Here is a tiny trained network, its code and every weight. The questions are about switching its units off for an input and a class, where a switched-off unit gives its printed mean instead of its output.

import numpy as np


def w(rows, s, z=0):
    codes = np.array(rows[::2]) - 128.0
    scale = np.full(codes.shape[1], s)
    scale[-1] = z or s
    return codes * scale


def f(y):
    return np.maximum(y, 0)


def log_softmax(a):
    a = a - a.max(-1, keepdims=True)
    return a - np.log(np.exp(a).sum(-1, keepdims=True))


def net(x, mask):
    res = np.array(x, float).reshape(1, 3) / 4 @ E
    y = f(res @ A[0][:, :-1].T + A[0][:, -1])
    res = res + np.where(mask, y, B[0][:, -1]) @ B[0][:, :-1]
    return log_softmax(res[-1] @ U[:, :-1].T + U[:, -1])


A, B = {}, {}
E = w([
[97,16,212,47,107,83,13,45,170,230,131,85],'x0',
[233,254,111,55,80,117,112,89,248,144,123,141],'x1',
[172,82,242,99,167,31,222,132,190,29,137,73],'x2',
],0.0062)
A[0] = w([
[128,123,154,130,139,123,150,114,150,103,126,125,239],'n0',
[123,88,151,126,127,123,103,127,157,141,124,137,92],'n1',
[133,202,81,160,142,164,201,156,87,49,116,124,125],'n2',
[120,79,154,113,124,115,77,120,149,176,131,125,100],'n3',
[93,175,51,157,138,166,55,129,86,203,125,145,111],'n4',
[178,177,131,112,101,122,111,116,186,128,131,134,85],'n5',
[144,105,175,123,135,96,171,134,158,91,117,129,87],'n6',
[119,104,132,138,133,131,143,123,86,129,126,124,254],'n7',
[139,85,189,122,164,76,189,137,183,43,134,116,90],'n8',
[126,41,156,72,118,133,64,108,162,186,111,98,118],'n9',
[126,138,141,109,125,129,137,127,109,133,123,135,118],'n10',
[126,138,96,135,125,134,101,140,100,160,120,138,73],'n11',
[87,6,137,180,137,125,149,150,2,101,134,132,82],'n12',
[179,233,127,93,111,109,119,117,208,149,131,134,120],'n13',
[139,169,87,154,124,139,184,163,101,78,122,127,96],'n14',
],0.01,0.0071)
B[0] = w([
[186,96,44,139,81,82,84,193,126,157,71,147,206],'n0',
[114,144,153,147,132,115,149,105,112,138,155,132,153],'n1',
[126,117,177,157,140,10,138,91,114,161,144,153,243],'n2',
[133,154,160,154,140,67,166,117,108,139,134,156,183],'n3',
[204,103,121,97,65,164,174,128,55,150,71,93,219],'n4',
[87,139,117,131,181,156,160,128,147,113,74,108,180],'n5',
[142,127,134,108,100,184,160,111,77,154,110,124,175],'n6',
[173,90,36,128,114,49,76,219,195,124,38,155,215],'n7',
[161,139,118,110,74,210,157,99,36,169,102,108,220],'n8',
[139,150,147,185,155,19,171,110,105,133,142,161,222],'n9',
[120,129,117,136,123,131,126,140,134,132,135,127,128],'n10',
[135,129,161,114,114,174,154,112,94,131,124,118,150],'n11',
[78,188,143,102,188,206,193,88,212,108,53,96,245],'n12',
[80,115,107,130,176,156,160,148,191,111,25,114,224],'n13',
[121,140,170,152,151,61,142,92,119,153,154,142,200],'n14',
],0.013,0.011)
U = w([
[120,141,202,171,162,48,140,77,115,139,166,176,111],'0',
[66,153,111,106,203,191,159,124,217,91,85,88,96],'1',
[175,112,120,94,36,197,145,111,43,148,124,95,89],'2',
[154,78,45,128,90,96,44,254,181,107,130,160,253],'3',
[104,129,156,118,128,160,107,119,131,100,179,125,93],'4',
],0.0095,0.005)

Each question gives the input, the list of numbers given to net, and the class t.
The units are the neurons (one row each of A and B). Each row of codes is followed by its name. A weight is (code - 128) times the scale printed after its matrix; where a second scale follows, it is the last column's (A, B and U).
mask holds one flag per neuron, in row order. A switched-off neuron (its flag False) gives its mean, the last column of its row in B, instead of its output. The means were averaged over made-up inputs and are rounded, as every weight is.
A unit's drop is (log p(t) with every unit on - log p(t) with that unit switched off) / (log p(t) with every unit on - log p(t) with every unit switched off).
The circuit of an input: a set's keep is (log p(t) with only the set's units on - log p(t) with every unit switched off) / (log p(t) with every unit on - log p(t) with every unit switched off). Starting from the 12 units with the biggest drops (on a tie, the unit counted first), units are removed one at a time, each time the one whose removal leaves the highest keep (on an exact tie, the one counted first), for as long as the keep stays at least 0.8.
circuit, biggest first: the units of the circuit, biggest drop first
unit that matters most: the unit with the biggest drop
k most important neurons: the k neurons with the biggest drops, biggest first
drop when u is switched off: that unit's drop, to one decimal
input [-2,2,-5], class 2: 2 most important neurons => n4; n12
input [5,-8,1], class 1: 2 most important neurons => n12; n2
input [-7,3,-7], class 0: 2 most important neurons => n2; n14
input [-3,1,2], class 3: unit that matters most => n9
input [2,6,7], class 2: 2 most important neurons => n8; n12
input [-6,-3,-6], class 0: 2 most important neurons => n2; n8
input [-2,-1,-3], class 3: circuit, biggest first => n8; n12
input [-1,-7,8], class 2: 3 most important neurons => n8; n13; n6
input [-4,0,-3], class 0: 2 most important neurons => n2; n8
input [-1,0,-2], class 3: 2 most important neurons => n8; n12
input [5,-2,6], class 2: 2 most important neurons => n8; n2
input [0,1,2], class 3: 2 most important neurons => n12; n4
input [-5,3,1], class 0: 2 most important neurons => n2; n12
input [-1,-8,-6], class 1: unit that matters most => n12
input [-6,-6,-4], class 0: 4 most important neurons => n2; n14; n13; n5
input [-3,-2,8], class 2: drop when n8 is switched off => 0.4
input [-2,-2,5], class 2: drop when n8 is switched off => 0.8
input [-3,1,6], class 2: drop when n8 is switched off => 0.6
